Here is a tiny trained network, its code and every weight. The questions are about switching its units off for an input and a target symbol, where a switched-off unit gives its printed mean instead of its output.

import numpy as np


def w(rows, s, z=0):
    codes = np.array(rows[::2]) - 128.0
    scale = np.full(codes.shape[1], s)
    scale[-1] = z or s
    return codes * scale


def softmax(a):
    e = np.exp(a - a.max(-1, keepdims=True))
    return e / e.sum(-1, keepdims=True)


def log_softmax(a):
    a = a - a.max(-1, keepdims=True)
    return a - np.log(np.exp(a).sum(-1, keepdims=True))


def net(x, mask):
    ids = ['ΔΠεζησω'.index(c) for c in x.split()]
    T = len(ids)
    res = E[ids] + P[:T]
    u = 0
    for l in range(3):
        r = res
        for j in range(3):
            rows = slice(4 * j, 4 * j + 4)
            q, k, v = (r @ M[l][rows].T for M in (Q, K, V))
            z = softmax(np.where(np.tri(T) > 0, q @ k.T / 4**0.5, -1e9)) @ v
            o = O[l][rows]
            res = res + np.where(mask[u + j], z, o[:, -1]) @ o[:, :-1]
        u += 3
    return log_softmax(res[-1] @ U[:, :-1].T + U[:, -1])


Q, K, V, O = {}, {}, {}, {}
E = w([
[77,93,75,109,125,182,202,83,100],'Δ',
[156,165,92,139,111,5,167,184,95],'Π',
[57,118,120,138,116,106,170,104,178],'ε',
[97,170,82,70,75,71,126,133,173],'ζ',
[158,113,156,58,75,152,110,146,99],'η',
[162,168,104,115,167,210,145,121,176],'σ',
[212,183,100,181,88,89,164,8,56],'ω',
],0.017)
P = w([
[84,109,117,161,137,206,106,163,108],'0',
[141,50,98,86,103,94,145,132,190],'1',
[151,71,110,73,105,107,157,128,186],'2',
[139,143,119,94,96,118,135,155,169],'3',
[127,164,140,60,118,139,136,145,155],'4',
[145,201,151,37,119,156,128,134,133],'5',
[169,206,210,79,128,142,202,124,94],'6',
[136,255,198,47,92,143,145,100,129],'7',
],0.009)
Q[0] = w([
[125,153,101,101,115,120,193,57,95],'0.h0',
[134,186,58,92,140,121,180,150,107],'0.h0',
[174,126,181,143,126,172,32,100,98],'0.h0',
[158,141,148,72,115,92,220,139,177],'0.h0',
[174,124,118,60,48,110,87,148,192],'0.h1',
[135,84,135,208,222,56,38,51,60],'0.h1',
[112,196,101,2,26,107,205,71,120],'0.h1',
[117,43,172,61,203,95,160,162,76],'0.h1',
[64,122,59,131,123,108,197,158,102],'0.h2',
[95,145,36,101,87,104,244,160,123],'0.h2',
[88,152,77,195,130,143,184,162,81],'0.h2',
[36,139,145,163,119,146,56,152,77],'0.h2',
],0.0076)
K[0] = w([
[122,218,164,144,69,125,147,152,124],'0.h0',
[92,184,180,115,120,168,131,117,112],'0.h0',
[107,88,141,44,68,123,126,174,149],'0.h0',
[111,152,253,156,174,143,127,84,125],'0.h0',
[162,165,131,57,92,127,53,89,98],'0.h1',
[57,21,47,177,175,75,126,64,67],'0.h1',
[109,207,165,70,112,143,219,99,90],'0.h1',
[73,87,177,100,138,123,115,225,80],'0.h1',
[153,172,227,76,99,111,122,79,172],'0.h2',
[95,254,208,123,106,83,67,116,129],'0.h2',
[107,112,170,36,98,97,168,132,144],'0.h2',
[148,32,138,92,95,63,136,216,147],'0.h2',
],0.0089)
V[0] = w([
[162,144,109,13,64,132,224,65,229],'0.h0',
[151,98,214,97,175,117,163,166,61],'0.h0',
[184,147,95,101,128,116,68,39,87],'0.h0',
[121,167,122,140,73,62,138,150,153],'0.h0',
[91,71,149,99,178,97,131,172,85],'0.h1',
[128,166,56,229,91,145,182,212,120],'0.h1',
[200,191,91,37,125,131,74,110,223],'0.h1',
[137,116,99,195,195,117,126,99,99],'0.h1',
[158,123,3,11,133,123,170,165,66],'0.h2',
[97,88,187,126,111,47,81,203,167],'0.h2',
[73,90,202,71,103,115,119,96,84],'0.h2',
[118,166,123,44,139,109,88,111,171],'0.h2',
],0.0071)
O[0] = w([
[165,113,139,156,177,90,130,83,103,254],'0.h0',
[130,206,90,125,152,160,94,147,122,87],'0.h0',
[147,112,82,174,114,58,159,180,79,148],'0.h0',
[141,201,153,193,156,137,191,152,123,136],'0.h0',
[174,120,162,121,62,136,132,102,218,82],'0.h1',
[143,160,138,47,125,110,141,144,163,115],'0.h1',
[133,111,176,204,204,109,255,170,99,235],'0.h1',
[134,165,51,59,102,80,97,172,181,49],'0.h1',
[219,118,177,84,120,64,141,87,116,225],'0.h2',
[139,161,172,81,84,116,155,156,167,83],'0.h2',
[102,172,165,124,102,113,106,99,126,113],'0.h2',
[78,130,140,104,108,117,168,116,118,176],'0.h2',
],0.0079,0.0085)
Q[1] = w([
[62,121,197,176,64,71,210,101,196],'1.h0',
[145,138,124,202,59,153,31,146,102],'1.h0',
[103,121,146,57,169,57,121,101,131],'1.h0',
[154,20,161,162,178,117,153,79,112],'1.h0',
[83,165,58,52,75,112,124,86,218],'1.h1',
[163,217,44,173,175,141,74,11,178],'1.h1',
[238,53,200,53,97,141,179,105,46],'1.h1',
[133,249,152,150,172,105,158,49,44],'1.h1',
[128,158,186,169,99,93,180,76,49],'1.h2',
[172,137,186,137,57,72,141,120,117],'1.h2',
[193,9,183,120,199,53,122,2,79],'1.h2',
[164,82,82,225,115,90,244,38,108],'1.h2',
],0.0069)
K[1] = w([
[111,114,136,82,171,152,199,83,89],'1.h0',
[75,30,69,111,132,92,90,183,142],'1.h0',
[168,159,167,157,112,135,173,101,80],'1.h0',
[141,201,122,189,157,158,73,98,180],'1.h0',
[91,15,127,69,118,88,125,206,116],'1.h1',
[65,136,32,71,36,123,99,254,141],'1.h1',
[201,194,146,95,189,165,91,146,84],'1.h1',
[68,155,178,90,64,163,87,104,169],'1.h1',
[82,131,154,71,94,137,96,170,126],'1.h2',
[58,81,121,185,124,162,99,166,143],'1.h2',
[121,147,104,61,131,150,32,182,122],'1.h2',
[137,196,157,115,137,187,61,83,87],'1.h2',
],0.0086)
V[1] = w([
[95,98,120,93,61,47,96,88,100],'1.h0',
[55,2,135,65,207,131,174,85,139],'1.h0',
[120,181,198,126,60,133,172,133,105],'1.h0',
[244,119,128,91,157,106,108,107,146],'1.h0',
[155,91,163,67,132,130,129,169,116],'1.h1',
[70,110,159,189,95,162,79,132,93],'1.h1',
[84,143,86,103,155,81,152,114,138],'1.h1',
[90,203,98,90,174,184,153,98,170],'1.h1',
[112,189,198,161,67,69,110,130,110],'1.h2',
[64,165,138,132,197,169,122,194,125],'1.h2',
[87,119,139,94,103,132,136,77,190],'1.h2',
[201,150,102,79,68,189,32,157,103],'1.h2',
],0.0075)
O[1] = w([
[22,138,72,146,109,156,187,166,59,92],'1.h0',
[100,194,147,109,130,53,118,101,99,254],'1.h0',
[146,130,30,131,133,118,231,64,124,146],'1.h0',
[183,169,138,202,110,188,40,95,159,187],'1.h0',
[181,105,167,130,95,146,120,119,128,156],'1.h1',
[126,96,165,122,57,102,183,123,87,78],'1.h1',
[148,148,23,114,118,92,117,139,155,124],'1.h1',
[110,115,109,100,185,92,162,76,160,88],'1.h1',
[146,29,98,144,140,140,180,119,102,58],'1.h2',
[254,130,204,38,96,86,177,165,114,95],'1.h2',
[41,122,122,153,122,105,134,128,195,132],'1.h2',
[121,180,169,136,153,205,175,143,127,121],'1.h2',
],0.0067,0.0088)
Q[2] = w([
[150,146,187,66,131,91,127,179,171],'2.h0',
[139,70,46,146,156,80,129,77,209],'2.h0',
[103,92,80,71,134,84,184,83,170],'2.h0',
[128,48,150,82,2,110,191,156,153],'2.h0',
[158,181,83,150,164,127,92,106,114],'2.h1',
[102,168,64,153,112,142,207,126,112],'2.h1',
[167,75,179,216,103,123,152,106,165],'2.h1',
[158,118,135,153,86,80,166,35,109],'2.h1',
[126,86,188,193,162,70,147,87,113],'2.h2',
[160,175,73,172,161,108,170,186,93],'2.h2',
[215,44,88,210,171,154,140,121,143],'2.h2',
[112,117,89,61,131,181,60,167,153],'2.h2',
],0.0076)
K[2] = w([
[103,91,105,225,168,168,153,128,127],'2.h0',
[62,118,92,80,25,87,70,191,167],'2.h0',
[42,118,120,60,78,155,134,192,254],'2.h0',
[138,23,157,73,134,123,64,191,65],'2.h0',
[144,197,87,164,78,111,131,78,60],'2.h1',
[205,162,151,137,195,64,195,134,54],'2.h1',
[138,64,117,124,156,193,96,65,117],'2.h1',
[66,168,195,110,162,114,62,154,66],'2.h1',
[193,205,72,102,133,154,163,140,81],'2.h2',
[111,122,98,32,73,143,133,82,104],'2.h2',
[73,152,114,111,94,150,27,133,184],'2.h2',
[88,96,112,83,110,47,163,125,162],'2.h2',
],0.0075)
V[2] = w([
[126,68,180,188,153,134,142,143,148],'2.h0',
[75,133,228,107,153,168,117,216,152],'2.h0',
[133,132,224,184,43,73,112,98,120],'2.h0',
[114,153,149,231,155,142,158,115,224],'2.h0',
[55,168,166,62,133,48,136,211,207],'2.h1',
[82,55,155,109,89,179,142,209,121],'2.h1',
[50,208,87,119,134,72,120,166,147],'2.h1',
[2,65,120,153,146,152,205,93,89],'2.h1',
[211,77,176,70,165,141,149,93,189],'2.h2',
[94,79,91,169,142,52,142,128,243],'2.h2',
[122,186,138,58,159,41,130,115,56],'2.h2',
[102,103,225,105,73,87,168,132,82],'2.h2',
],0.0063)
O[2] = w([
[87,168,163,62,91,120,85,159,182,138],'2.h0',
[121,96,189,68,90,157,186,62,119,55],'2.h0',
[52,164,52,118,38,168,108,192,71,199],'2.h0',
[182,204,172,161,6,151,71,102,129,151],'2.h0',
[216,207,61,186,129,158,194,38,72,41],'2.h1',
[94,168,150,55,119,53,157,105,66,2],'2.h1',
[163,117,72,140,116,74,145,15,100,100],'2.h1',
[119,146,162,214,78,2,93,93,130,133],'2.h1',
[150,28,157,106,16,143,67,150,170,145],'2.h2',
[141,112,141,180,128,168,114,31,95,42],'2.h2',
[141,16,44,155,140,249,132,114,87,216],'2.h2',
[72,143,145,156,73,177,146,244,137,162],'2.h2',
],0.0059,0.0083)
U = w([
[113,150,167,143,89,127,165,150,125,142],'Δ',
[145,79,102,244,120,134,110,148,136,218],'Π',
[179,120,131,189,104,114,254,100,105,5],'ε',
[194,167,79,101,101,177,149,124,152,191],'ζ',
[209,132,192,129,130,114,114,82,186,187],'η',
[109,221,113,183,90,173,107,76,166,101],'σ',
[109,163,123,89,192,100,111,93,78,3],'ω',
],0.0046,0.002)

Each question gives the input, a string of symbols that net reads in full, and the target symbol t.
The units are the heads (4 rows each of Q, K, V and O). Each row of codes is followed by its name. A weight is (code - 128) times the scale printed after its matrix; where a second scale follows, it is the last column's (O and U).
mask holds one flag per head, layer by layer. A switched-off head (its flag False) gives its mean, the last column of its rows in O, instead of its output. The means were averaged over made-up inputs and are rounded, as every weight is.
A unit's drop is (log p(t) with every unit on - log p(t) with that unit switched off) / (log p(t) with every unit on - log p(t) with every unit switched off).
The circuit of an input: a set's keep is (log p(t) with only the set's units on - log p(t) with every unit switched off) / (log p(t) with every unit on - log p(t) with every unit switched off). Starting from all 9 units, units are removed one at a time, each time the one whose removal leaves the highest keep (on an exact tie, the one counted first), for as long as the keep stays at least 0.8.
circuit, biggest first: the units of the circuit, biggest drop first
unit that matters most: the unit with the biggest drop
heads that matter: for each layer, one digit per head in row order, 1 if its drop is at least 0.15 and else 0, layers parted by /
drop when u is switched off: that unit's drop, to one decimal
input σ Δ ω, target ζ: circuit, biggest first : 1.h2, 2.h1, 0.h1
input ζ σ ζ ζ σ σ ε, target η: heads that matter : 000 / 110 / 001
input η ε ζ ω, target Δ: circuit, biggest first : 2.h2, 1.h1, 2.h1
input ε ζ σ ω Δ ε Π ε, target ε: unit that matters most : 0.h2
input σ Π ζ, target ζ: circuit, biggest first : 2.h1, 1.h2, 0.h2
input ε η η ζ Δ Δ, target ε: circuit, biggest first : 1.h0, 0.h2, 2.h1
input Π ε η, target Δ: circuit, biggest first : 2.h1, 0.h1, 2.h0, 1.h1
input σ Δ Π, target ζ: circuit, biggest first : 1.h2, 2.h1, 0.h1
input η Δ ω, target Δ: circuit, biggest first : 1.h1, 2.h2, 2.h1
input σ ζ η Δ ζ ζ, target ε: heads that matter : 011 / 100 / 010
input Δ σ Δ, target η: circuit, biggest first : 1.h0, 2.h2
input Δ η η Δ Π σ σ ω, target Π: circuit, biggest first : 2.h1, 0.h2
input σ ε η ζ, target ζ: circuit, biggest first : 2.h1, 1.h2, 1.h0, 0.h2
input ω Π ζ, target ω: unit that matters most : 2.h2
input ζ ζ Δ Π Δ σ σ, target Π: heads that matter : 011 / 001 / 110
input σ Π Π σ, target ζ: heads that matter : 011 / 001 / 010
input ω σ ω Δ, target ω: circuit, biggest first : 2.h2, 0.h1, 0.h2, 1.h2
input Δ Δ η, target Δ: circuit, biggest first : 0.h1, 1.h1, 2.h0, 1.h0
input σ Δ ε σ ε ω Δ, target ζ: circuit, biggest first : 1.h2, 2.h1, 0.h1
input Δ σ ω η σ, target σ: unit that matters most : 1.h2
input η σ ε, target η: heads that matter : 100 / 100 / 001
input ζ Δ ζ ζ Π Δ η Δ, target Π: heads that matter : 100 / 101 / 110
input ζ Δ ζ Π η Δ η ζ, target Π: heads that matter : 100 / 101 / 100
input Δ ζ ε ζ ε, target σ: heads that matter : 111 / 001 / 100
input Δ η η ζ ζ ω η, target Π: heads that matter : 000 / 010 / 010
input Π ε ζ ζ η η Δ, target Δ: heads that matter : 111 / 010 / 010
input Π Δ σ Δ Δ σ Π, target η: unit that matters most : 1.h0
input ε ε ζ Δ Δ Δ η, target ε: heads that matter : 111 / 101 / 010
input η ζ ε ω ζ ζ, target Δ: drop when 2.h2 is switched off : 0.6
input σ η Δ ε, target ζ: drop when 0.h1 is switched off : 0.2
